Below is a small trained network, with its code and all its weights. Each question gives an input and a class and asks what happens when units are switched off, that is, made to give their printed mean instead of their output.

import numpy as np


def w(rows, s, z=0):
    codes = np.array(rows[::2]) - 128.0
    scale = np.full(codes.shape[1], s)
    scale[-1] = z or s
    return codes * scale


def f(y):
    return np.maximum(y, 0)


def log_softmax(a):
    a = a - a.max(-1, keepdims=True)
    return a - np.log(np.exp(a).sum(-1, keepdims=True))


def net(x, mask):
    res = np.array(x, float).reshape(1, 6) / 4 @ E
    y = f(res @ A[0][:, :-1].T + A[0][:, -1])
    res = res + np.where(mask, y, B[0][:, -1]) @ B[0][:, :-1]
    return log_softmax(res[-1] @ U[:, :-1].T + U[:, -1])


A, B = {}, {}
E = w([
[86,45,54,142,160,145],'x0',
[246,126,59,29,114,92],'x1',
[156,87,185,128,233,128],'x2',
[87,141,126,88,137,119],'x3',
[138,105,151,127,112,120],'x4',
[105,130,133,97,131,155],'x5',
],0.012)
A[0] = w([
[122,126,112,132,107,96,132],'neuron 0',
[129,162,55,109,1,136,59],'neuron 1',
[115,27,35,117,131,125,59],'neuron 2',
[108,161,145,152,128,129,115],'neuron 3',
[159,119,114,93,124,121,27],'neuron 4',
[199,124,157,92,251,124,74],'neuron 5',
[165,139,95,91,127,110,46],'neuron 6',
[203,136,102,59,129,112,2],'neuron 7',
[183,216,178,93,110,112,45],'neuron 8',
],0.018,0.0027)
B[0] = w([
[102,146,55,93,100,134,151],'neuron 0',
[119,9,109,90,152,93,252],'neuron 1',
[200,225,154,96,152,138,242],'neuron 2',
[120,150,128,164,101,118,171],'neuron 3',
[81,142,127,158,172,175,176],'neuron 4',
[112,25,70,75,108,95,250],'neuron 5',
[122,130,146,197,81,137,193],'neuron 6',
[58,166,188,208,101,134,237],'neuron 7',
[203,206,114,77,182,155,226],'neuron 8',
],0.016,0.017)
U = w([
[172,36,94,92,117,107,8],'0',
[252,209,128,84,158,154,122],'1',
[98,140,164,225,88,159,253],'2',
],0.011,0.0017)

Each question gives the input, the list of numbers given to net, and the class t.
The units are the neurons (one row each of A and B). Each row of codes is followed by its name. A weight is (code - 128) times the scale printed after its matrix; where a second scale follows, it is the last column's (A, B and U).
mask holds one flag per neuron, in row order. A switched-off neuron (its flag False) gives its mean, the last column of its row in B, instead of its output. The means were averaged over made-up inputs and are rounded, as every weight is.
A unit's drop is (log p(t) with every unit on - log p(t) with that unit switched off) / (log p(t) with every unit on - log p(t) with every unit switched off).
unit that matters most: the unit with the biggest drop
k most important neurons: the k neurons with the biggest drops, biggest first
drop when u is switched off: that unit's drop, to one decimal
input [-3,-6,7,-3,7,-4], class 0: unit that matters most => neuron 7
input [-4,4,4,7,-1,-5], class 0: 3 most important neurons => [neuron 5; neuron 2; neuron 8]
input [6,-3,-4,-5,7,-4], class 1: 2 most important neurons => [neuron 2; neuron 5]
input [-1,5,4,8,-2,3], class 2: 3 most important neurons => [neuron 7; neuron 1; neuron 6]
input [-2,4,-3,-6,-5,4], class 2: 4 most important neurons => [neuron 7; neuron 5; neuron 2; neuron 6]
input [-6,0,-7,7,7,-3], class 0: 2 most important neurons => [neuron 1; neuron 2]
input [3,6,5,0,4,-2], class 2: 2 most important neurons => [neuron 7; neuron 1]
input [7,-7,-4,4,1,0], class 1: 3 most important neurons => [neuron 7; neuron 2; neuron 6]
input [-7,4,7,-4,-5,-7], class 0: 2 most important neurons => [neuron 5; neuron 2]
input [-7,-5,-3,-6,4,6], class 1: 2 most important neurons => [neuron 8; neuron 7]
input [2,-4,-5,0,-4,-5], class 0: 3 most important neurons => [neuron 7; neuron 1; neuron 6]
input [-8,7,8,7,-6,-6], class 0: 2 most important neurons => [neuron 5; neuron 2]
input [0,-4,-6,-4,-7,-7], class 0: 2 most important neurons => [neuron 7; neuron 1]
input [4,7,0,1,-2,6], class 2: drop when neuron 7 is switched off => 0.6
input [8,4,6,0,7,6], class 1: drop when neuron 2 is switched off => 3.9
input [6,2,3,8,-3,-4], class 1: drop when neuron 2 is switched off => 1.6
